Below are the code and all the weights of a small trained network. Each question names an input and a class and asks about switching units off, where a switched-off unit gives its printed mean instead of its output.

import numpy as np


def w(rows, s, z=0):
    codes = np.array(rows[::2]) - 128.0
    scale = np.full(codes.shape[1], s)
    scale[-1] = z or s
    return codes * scale


def f(y):
    return np.maximum(y, 0)


def log_softmax(a):
    a = a - a.max(-1, keepdims=True)
    return a - np.log(np.exp(a).sum(-1, keepdims=True))


def net(x, mask):
    res = np.array(x, float).reshape(1, 4) / 4 @ E
    y = f(res @ A[0][:, :-1].T + A[0][:, -1])
    res = res + np.where(mask, y, B[0][:, -1]) @ B[0][:, :-1]
    return log_softmax(res[-1] @ U[:, :-1].T + U[:, -1])


A, B = {}, {}
E = w([
[85,32,99,69],'x0',
[202,91,228,183],'x1',
[232,63,14,173],'x2',
[2,135,209,230],'x3',
],0.0095)
A[0] = w([
[95,67,111,172,254],'n0',
[123,147,105,30,152],'n1',
[199,54,153,144,181],'n2',
[254,90,83,184,114],'n3',
[104,64,172,141,118],'n4',
[85,238,126,159,199],'n5',
],0.011,0.0045)
B[0] = w([
[23,114,65,149,181],'n0',
[112,38,213,32,205],'n1',
[126,55,154,180,202],'n2',
[124,45,84,196,246],'n3',
[2,107,208,112,162],'n4',
[88,215,89,94,215],'n5',
],0.012,0.013)
U = w([
[166,161,119,121,1],'0',
[162,157,147,127,2],'1',
[88,136,200,152,201],'2',
[147,110,68,200,132],'3',
[98,137,71,106,139],'4',
[111,116,142,13,111],'5',
[196,91,200,117,135],'6',
[123,250,123,119,226],'7',
],0.015,0.0052)

Each question gives the input, the list of numbers given to net, and the class t.
The units are the neurons (one row each of A and B). Each row of codes is followed by its name. A weight is (code - 128) times the scale printed after its matrix; where a second scale follows, it is the last column's (A, B and U).
mask holds one flag per neuron, in row order. A switched-off neuron (its flag False) gives its mean, the last column of its row in B, instead of its output. The means were averaged over made-up inputs and are rounded, as every weight is.
A unit's drop is (log p(t) with every unit on - log p(t) with that unit switched off) / (log p(t) with every unit on - log p(t) with every unit switched off).
The circuit of an input: a set's keep is (log p(t) with only the set's units on - log p(t) with every unit switched off) / (log p(t) with every unit on - log p(t) with every unit switched off). Starting from all 6 units, units are removed one at a time, each time the one whose removal leaves the highest keep (on an exact tie, the one counted first), for as long as the keep stays at least 0.8.
units of the circuit, in order: the units of the circuit, biggest drop first
top k neurons: the k neurons with the biggest drops, biggest first
drop when u is switched off: that unit's drop, to one decimal
input [-6,7,2,-8], class 3: units of the circuit, in order	[n3]
input [3,-4,5,8], class 4: top 2 neurons	[n0; n3]
input [-2,-5,-4,1], class 7: units of the circuit, in order	[n5; n3]
input [5,-1,-7,2], class 5: top 2 neurons	[n3; n2]
input [-6,7,-5,-3], class 7: units of the circuit, in order	[n1; n3]
input [8,8,-6,-7], class 6: top 3 neurons	[n2; n5; n0]
input [8,-3,6,-8], class 3: top 4 neurons	[n3; n2; n4; n0]
input [8,-8,-4,7], class 5: top 4 neurons	[n3; n2; n1; n4]
input [-3,0,0,-4], class 6: units of the circuit, in order	[n0; n5]
input [6,-6,3,-1], class 5: top 2 neurons	[n1; n3]
input [6,-5,1,2], class 5: top 2 neurons	[n3; n1]
input [4,-7,4,-3], class 5: drop when n2 is switched off	0.0
input [-8,6,4,4], class 3: drop when n4 is switched off	0.0
input [0,-5,-7,1], class 5: drop when n2 is switched off	-0.1
input [7,-5,8,-7], class 3: units of the circuit, in order	[n3]
